W = [750 619 345 159 545 414 679 581 536 708 425 405 184 675 418]
The entry just left of 536 -> 581
Which number is the second largest entry?
A: 708
Which number is the entry just left of 545?
A: 159
The 3rd entry from the end -> 184
Which number is the entry just right of 425?
A: 405

grid =
5402,8806,9559,5014,7459,5848,4694,6059,9003,3534,3215,5541,4118
3329,1237,2401,6538,5475,4234,3203,9202,2920,5985,7906,2517,6329
Rows and columns are numbered from 0.
The entry in the bottom-left corner -> 3329
What is the entry in row 0 and column 2? 9559
The entry directly above 9202 is 6059
What is the entry just right of 5848? 4694
The entry in the top-left corner -> 5402
The entry at row 1, column 2 is 2401
The entry in row 0 and column 1 -> 8806
The entry just left of 5475 -> 6538
The entry just right of the largest entry is 5014
What is the entry at row 1, column 1? 1237

m =
[[542 881 157 967  76 984]
 [489 580 791 570 756 617]]
Indices start at 0.
The entry just left of 617 -> 756
Read off the entry at row 0, column 1.
Answer: 881
Read off the entry just left of the smallest entry.
Answer: 967
The largest entry: 984
The entry just right of 580 -> 791

[[  4.9  26.5   2.5 -11.5  13.7  17.9  13.1 -16.9  -3.7 -11.6 -28.6   0.2
  -12.7  27.6]
 [ 10.4  16.5 -13.0  44.7  -0.4 -10.6  -9.7   4.3 -12.0 -37.5  -8.8   2.5
  -14.4  22.4]
 [ 11.0 -38.8  47.8 -15.2   0.4  15.7  43.8  15.7  -0.6  51.0  -7.7   1.4
  -20.0 -12.5]
 [  7.5  15.2  -8.0 -13.2  10.7 -12.3   6.6 -52.0 -70.3 -13.6 -40.0 -25.7
    5.8  -7.5]
 [-29.0 -46.1  17.5  23.6  16.1 -39.6   5.8  46.9 -29.4 -10.9   8.3  41.5
    0.5 -56.7]
 [ 32.2   8.3  14.3  -4.7 -23.7 -26.0  -1.4  42.3 -41.3  -5.1  -2.9   8.0
    8.9 -17.8]
 [ 13.1  11.1  11.0  -2.9  -9.0  -6.5  -2.7  19.7   3.9 -12.1 -29.2  60.3
    1.9  36.1]
 [ 30.2   2.7   8.8  57.8  13.6  17.4  -9.1  11.8  10.0  17.2  23.1 -24.8
    7.5  -7.3]
 [ 32.1   6.7  41.1  -7.1   2.4  -1.9  26.8  -2.5  15.5  20.9   3.6  -3.5
  -10.8 -29.1]
 [-10.3  34.8  27.1 -61.0  -6.5 -26.9  25.8 -54.7 -38.8  39.6 -34.4  15.4
   10.0 -25.1]
 [  3.7   2.3  30.4 -28.1  10.1  26.7  21.8  26.4   9.0  48.2  13.6 -14.1
    5.2 -23.3]
 [ 26.3  28.8   5.2  14.0  -6.4 -34.5 -22.7 -45.8 -14.7   6.6 -12.8  28.4
   35.4 -13.3]
 [ -4.1  51.2 -40.7  27.4  24.4   1.9 -27.9 -12.0 -64.1 -46.1 -24.9 -23.1
   17.2  19.2]
 [-27.2 -25.9 -19.1 -29.6 -29.8 -23.8   8.8  -5.9 -27.6  -9.5   6.7 -30.6
  -19.7 -12.8]]
Read off the entry just right of the largest entry.
Answer: 1.9
The entry just right of -15.2 -> 0.4
Read off the entry just left of 30.4.
Answer: 2.3
Read off the entry just left of -5.9.
Answer: 8.8
Read off the entry just right of -8.0.
Answer: -13.2
The minimum -> -70.3
Read off the entry just left of -29.8.
Answer: -29.6
Read off the entry just left of -23.1.
Answer: -24.9
Read off the entry just right of 10.1.
Answer: 26.7
The entry just left of 48.2 is 9.0
Read off the entry just left of the smallest entry.
Answer: -52.0
Read off the entry just right of -28.1.
Answer: 10.1

Read these off the array that follows. Indices start at 0.
1) Give the entry in the top-right corner.
2) Give the entry at row 1, column 2.
3) Give the entry at row 0, column 1.
4) Give the entry in row 2 and column 1.
5) Give the entry in row 2 and column 2.
6) Give the entry in the bottom-right corner.
7) Give the entry in the bottom-left corner.
8) Give the entry directly above -9.2.
-33.1   10.2   10.8   16.9   58.0  -20.2    0.8   19.1   24.3  -29.7  -28.3    2.0    3.3  -22.8   -8.6
 -7.6   48.9   29.3   12.8  -30.6   -0.7    7.3  -38.5  -37.8  -24.8  -18.7   14.7  -24.4    1.0   21.2
-13.2  -21.9   26.8   27.6  -20.2   44.7   -4.2  -30.4    7.2  -23.3   18.1   42.3  -27.0  -21.0  -24.0
 31.8  -12.5   28.0    3.6   -9.2  -21.5   -5.1  -16.6  -20.7   28.6   36.6  -27.4   35.9  -38.7   12.4
1) -8.6
2) 29.3
3) 10.2
4) -21.9
5) 26.8
6) 12.4
7) 31.8
8) -20.2
